Below is a small trained network, with its code and all its weights. Each question gives an input and a class and asks what happens when units are switched off, that is, made to give their printed mean instead of their output.

import numpy as np


def w(rows, s, z=0):
    codes = np.array(rows[::2]) - 128.0
    scale = np.full(codes.shape[1], s)
    scale[-1] = z or s
    return codes * scale


def f(y):
    return y / 2 * (1 + np.tanh(0.7978845608 * (y + 0.044715 * y**3)))


def log_softmax(a):
    a = a - a.max(-1, keepdims=True)
    return a - np.log(np.exp(a).sum(-1, keepdims=True))


def net(x, mask):
    res = np.array(x, float).reshape(1, 3) / 4 @ E
    y = f(res @ A[0][:, :-1].T + A[0][:, -1])
    res = res + np.where(mask, y, B[0][:, -1]) @ B[0][:, :-1]
    return log_softmax(res[-1] @ U[:, :-1].T + U[:, -1])


A, B = {}, {}
E = w([
[171,224,8,131,14,18,118,47,44,91,46],'x0',
[196,214,203,85,159,131,41,96,126,199,15],'x1',
[2,213,81,198,95,173,108,125,56,22,159],'x2',
],0.0093)
A[0] = w([
[113,214,99,148,35,114,124,113,3,69,150,189],'N0',
[18,115,126,178,177,186,127,191,125,104,168,199],'N1',
[125,183,65,149,70,125,72,81,40,90,85,179],'N2',
[113,44,85,128,130,85,178,120,135,126,152,182],'N3',
[138,102,188,97,127,147,82,111,184,177,128,171],'N4',
[96,141,134,107,214,206,164,132,164,109,163,171],'N5',
[73,116,99,156,171,158,109,136,164,120,120,134],'N6',
[134,64,192,151,188,174,166,173,205,136,147,253],'N7',
[162,136,146,93,116,85,88,110,131,149,111,189],'N8',
],0.012,0.0052)
B[0] = w([
[94,207,201,209,125,102,123,53,115,81,160,238],'N0',
[2,85,223,202,240,143,69,26,30,179,164,227],'N1',
[36,215,125,188,51,47,101,49,93,42,110,234],'N2',
[185,76,74,183,100,116,78,91,109,153,126,175],'N3',
[140,136,176,40,142,184,133,182,130,74,22,203],'N4',
[111,37,194,170,210,205,145,142,100,176,107,201],'N5',
[136,102,147,151,145,133,164,71,101,210,198,161],'N6',
[216,48,120,118,148,209,39,125,155,147,186,251],'N7',
[76,153,48,68,161,124,188,132,122,130,51,188],'N8',
],0.0099,0.022)
U = w([
[44,72,217,202,231,169,50,112,76,180,176,184],'0',
[126,143,181,167,116,72,175,202,172,138,152,5],'1',
[230,47,12,125,94,26,141,148,177,203,72,146],'2',
[201,99,186,76,154,214,86,209,246,91,90,6],'3',
[46,182,150,246,59,21,93,55,102,41,97,181],'4',
[49,159,141,58,153,47,177,153,108,123,2,146],'5',
],0.008,0.0026)

Each question gives the input, the list of numbers given to net, and the class t.
The units are the neurons (one row each of A and B). Each row of codes is followed by its name. A weight is (code - 128) times the scale printed after its matrix; where a second scale follows, it is the last column's (A, B and U).
mask holds one flag per neuron, in row order. A switched-off neuron (its flag False) gives its mean, the last column of its row in B, instead of its output. The means were averaged over made-up inputs and are rounded, as every weight is.
A unit's drop is (log p(t) with every unit on - log p(t) with that unit switched off) / (log p(t) with every unit on - log p(t) with every unit switched off).
The circuit of an input: a set's keep is (log p(t) with only the set's units on - log p(t) with every unit switched off) / (log p(t) with every unit on - log p(t) with every unit switched off). Starting from all 9 units, units are removed one at a time, each time the one whose removal leaves the highest keep (on an exact tie, the one counted first), for as long as the keep stays at least 0.8.
circuit, biggest first: the units of the circuit, biggest drop first
k most important neurons: the k neurons with the biggest drops, biggest first
drop when u is switched off: that unit's drop, to one decimal
input [5,-1,-6], class 2: circuit, biggest first : [N0, N1]
input [2,-4,-3], class 2: 3 most important neurons : [N1, N2, N0]
input [7,6,-5], class 4: most important neuron : [N2]
input [-2,7,3], class 5: 2 most important neurons : [N7, N1]
input [1,7,-5], class 5: circuit, biggest first : [N7, N8]
input [7,-3,-8], class 2: 2 most important neurons : [N1, N0]
input [7,4,-6], class 4: 3 most important neurons : [N2, N4, N5]
input [5,7,-2], class 4: drop when N2 is switched off : 0.3
input [-5,0,-4], class 3: drop when N4 is switched off : 0.2
input [6,4,-5], class 4: drop when N5 is switched off : 0.3
input [2,0,-7], class 2: drop when N0 is switched off : 0.1
